Below are the code and all the weights of a small trained network. Each question names an input and a class and asks about switching units off, where a switched-off unit gives its printed mean instead of its output.

import numpy as np


def w(rows, s, z=0):
    codes = np.array(rows[::2]) - 128.0
    scale = np.full(codes.shape[1], s)
    scale[-1] = z or s
    return codes * scale


def norm(h):
    return h / np.sqrt((h * h).mean(-1, keepdims=True) + 1e-5)


def f(y):
    return np.maximum(y, 0)


def log_softmax(a):
    a = a - a.max(-1, keepdims=True)
    return a - np.log(np.exp(a).sum(-1, keepdims=True))


def net(x, mask):
    res = np.array(x, float).reshape(1, 6) / 4 @ E
    u = 0
    for l in range(3):
        y = f(norm(res) @ A[l][:, :-1].T + A[l][:, -1])
        res = res + np.where(mask[u : u + 13], y, B[l][:, -1]) @ B[l][:, :-1]
        u += 13
    return log_softmax(norm(res)[-1] @ U[:, :-1].T + U[:, -1])


A, B = {}, {}
E = w([
[98,199,214,161],'x0',
[127,129,126,129],'x1',
[178,47,211,119],'x2',
[134,173,131,2],'x3',
[127,127,125,129],'x4',
[4,77,131,87],'x5',
],0.008)
A[0] = w([
[119,135,112,129,2],'0.n0',
[82,196,40,162,123],'0.n1',
[136,4,209,137,178],'0.n2',
[130,179,180,131,108],'0.n3',
[216,230,119,188,158],'0.n4',
[210,198,129,164,181],'0.n5',
[180,69,225,124,202],'0.n6',
[111,213,197,91,134],'0.n7',
[69,186,71,151,138],'0.n8',
[17,70,188,102,100],'0.n9',
[165,180,131,91,87],'0.n10',
[172,107,70,56,106],'0.n11',
[29,138,134,123,136],'0.n12',
],0.013,0.0078)
B[0] = w([
[91,90,83,80,128],'0.n0',
[124,197,185,2,205],'0.n1',
[103,175,87,30,238],'0.n2',
[122,170,69,180,163],'0.n3',
[174,61,65,72,254],'0.n4',
[149,93,22,76,243],'0.n5',
[149,187,96,64,247],'0.n6',
[133,118,87,178,202],'0.n7',
[136,124,152,45,196],'0.n8',
[123,80,50,102,205],'0.n9',
[123,45,177,158,163],'0.n10',
[112,137,71,182,190],'0.n11',
[98,63,66,73,194],'0.n12',
],0.011,0.0086)
A[1] = w([
[124,78,92,49,124],'1.n0',
[8,45,89,135,156],'1.n1',
[141,98,99,101,120],'1.n2',
[78,147,158,205,18],'1.n3',
[125,133,78,107,109],'1.n4',
[147,132,132,70,149],'1.n5',
[108,106,86,96,114],'1.n6',
[187,172,140,135,150],'1.n7',
[148,89,154,134,2],'1.n8',
[123,134,204,161,8],'1.n9',
[73,139,147,185,49],'1.n10',
[145,165,146,212,114],'1.n11',
[93,170,222,117,10],'1.n12',
],0.016,0.0078)
B[1] = w([
[121,149,150,196,252],'1.n0',
[182,115,48,154,175],'1.n1',
[79,180,136,154,187],'1.n2',
[195,178,14,36,128],'1.n3',
[123,164,183,189,192],'1.n4',
[56,190,175,142,197],'1.n5',
[160,154,168,170,199],'1.n6',
[65,129,41,34,139],'1.n7',
[51,182,51,55,128],'1.n8',
[14,203,206,185,128],'1.n9',
[160,129,43,118,128],'1.n10',
[121,91,7,64,128],'1.n11',
[223,254,72,14,128],'1.n12',
],0.0095,0.019)
A[2] = w([
[185,104,106,105,67],'2.n0',
[120,143,70,42,137],'2.n1',
[98,32,126,64,1],'2.n2',
[168,121,68,90,66],'2.n3',
[164,139,110,60,101],'2.n4',
[82,76,111,140,30],'2.n5',
[190,191,163,169,176],'2.n6',
[99,211,96,145,175],'2.n7',
[27,113,118,152,120],'2.n8',
[94,243,126,250,179],'2.n9',
[132,202,71,108,139],'2.n10',
[131,161,151,80,86],'2.n11',
[64,42,111,104,106],'2.n12',
],0.012,0.0076)
B[2] = w([
[114,77,70,82,137],'2.n0',
[116,96,122,109,224],'2.n1',
[209,34,45,73,128],'2.n2',
[90,141,180,143,161],'2.n3',
[68,120,173,129,164],'2.n4',
[80,191,76,70,128],'2.n5',
[125,5,151,115,167],'2.n6',
[169,118,156,161,250],'2.n7',
[143,34,106,108,156],'2.n8',
[215,117,170,191,226],'2.n9',
[93,106,147,182,252],'2.n10',
[106,134,252,132,146],'2.n11',
[149,42,69,38,135],'2.n12',
],0.011,0.014)
U = w([
[137,70,24,29,254],'0',
[147,99,244,247,60],'1',
[145,172,186,255,87],'2',
[43,239,231,32,120],'3',
],0.0097,0.0037)

Each question gives the input, the list of numbers given to net, and the class t.
The units are the neurons (one row each of A and B). Each row of codes is followed by its name. A weight is (code - 128) times the scale printed after its matrix; where a second scale follows, it is the last column's (A, B and U).
mask holds one flag per neuron, layer by layer. A switched-off neuron (its flag False) gives its mean, the last column of its row in B, instead of its output. The means were averaged over made-up inputs and are rounded, as every weight is.
A unit's drop is (log p(t) with every unit on - log p(t) with that unit switched off) / (log p(t) with every unit on - log p(t) with every unit switched off).
The circuit of an input: a set's keep is (log p(t) with only the set's units on - log p(t) with every unit switched off) / (log p(t) with every unit on - log p(t) with every unit switched off). Starting from the 12 units with the biggest drops (on a tie, the unit counted first), units are removed one at a time, each time the one whose removal leaves the highest keep (on an exact tie, the one counted first), for as long as the keep stays at least 0.8.
units of the circuit, in order: the units of the circuit, biggest drop first
most important unit: the unit with the biggest drop
k most important neurons: the k neurons with the biggest drops, biggest first
top k neurons in layer l: the k neurons of layer l with the biggest drops, biggest first
drop of u: that unit's drop, to one decimal
input [-4,-4,-8,3,-5,-6], class 3: 3 most important neurons	0.n1, 1.n1, 0.n9
input [-6,1,3,-5,8,-6], class 0: units of the circuit, in order	0.n5
input [7,-3,-8,8,-5,2], class 1: units of the circuit, in order	0.n2, 0.n6
input [6,8,-5,7,-1,5], class 1: units of the circuit, in order	0.n2, 0.n6
input [-6,-6,0,7,-5,6], class 1: units of the circuit, in order	0.n5, 0.n2
input [-4,3,6,2,-1,-5], class 3: 2 most important neurons	0.n6, 0.n2
input [-5,-1,7,-2,-7,-3], class 3: 2 most important neurons	0.n2, 0.n6
input [0,3,-2,5,-1,-7], class 0: 2 most important neurons	0.n4, 0.n5
input [2,-2,-3,6,-8,7], class 0: 2 most important neurons	0.n12, 0.n9
input [7,-3,-7,8,-5,-2], class 1: top 4 neurons in layer 0	0.n7, 0.n2, 0.n6, 0.n10
input [7,3,8,0,0,-8], class 0: 3 most important neurons	0.n5, 0.n4, 0.n1
input [1,4,-4,4,-6,3], class 1: 4 most important neurons	0.n2, 0.n6, 0.n7, 0.n4
input [-1,-5,-8,5,2,1], class 3: 2 most important neurons	0.n1, 0.n8
input [2,7,-6,-3,3,5], class 3: units of the circuit, in order	0.n1
input [-4,-4,-6,1,-2,-2], class 3: top 2 neurons in layer 0	0.n1, 0.n8
input [0,-5,4,0,2,4], class 0: 2 most important neurons	0.n9, 0.n2
input [8,-4,3,6,4,8], class 0: top 2 neurons in layer 0	0.n9, 0.n12
input [-5,5,-7,-8,8,-8], class 0: 2 most important neurons	0.n4, 0.n5
input [-2,-4,4,-7,8,-7], class 0: 3 most important neurons	0.n4, 0.n5, 2.n9
input [1,-4,8,2,4,3], class 3: most important unit	0.n2
input [-4,0,8,0,3,3], class 3: 2 most important neurons	0.n2, 0.n6
input [-4,3,-5,-2,-7,-1], class 3: top 2 neurons in layer 0	0.n1, 0.n8
input [-3,3,7,1,1,-5], class 3: 3 most important neurons	0.n6, 0.n2, 1.n1
input [-5,-3,-7,8,5,-2], class 1: drop of 0.n11	0.2
input [3,-1,6,2,-2,7], class 0: drop of 0.n9	1.4
input [-8,3,-5,0,-7,0], class 2: drop of 0.n11	0.1
input [7,8,2,6,-3,4], class 2: drop of 1.n1	0.1
input [-4,6,2,0,-7,-8], class 0: most important neuron	0.n4
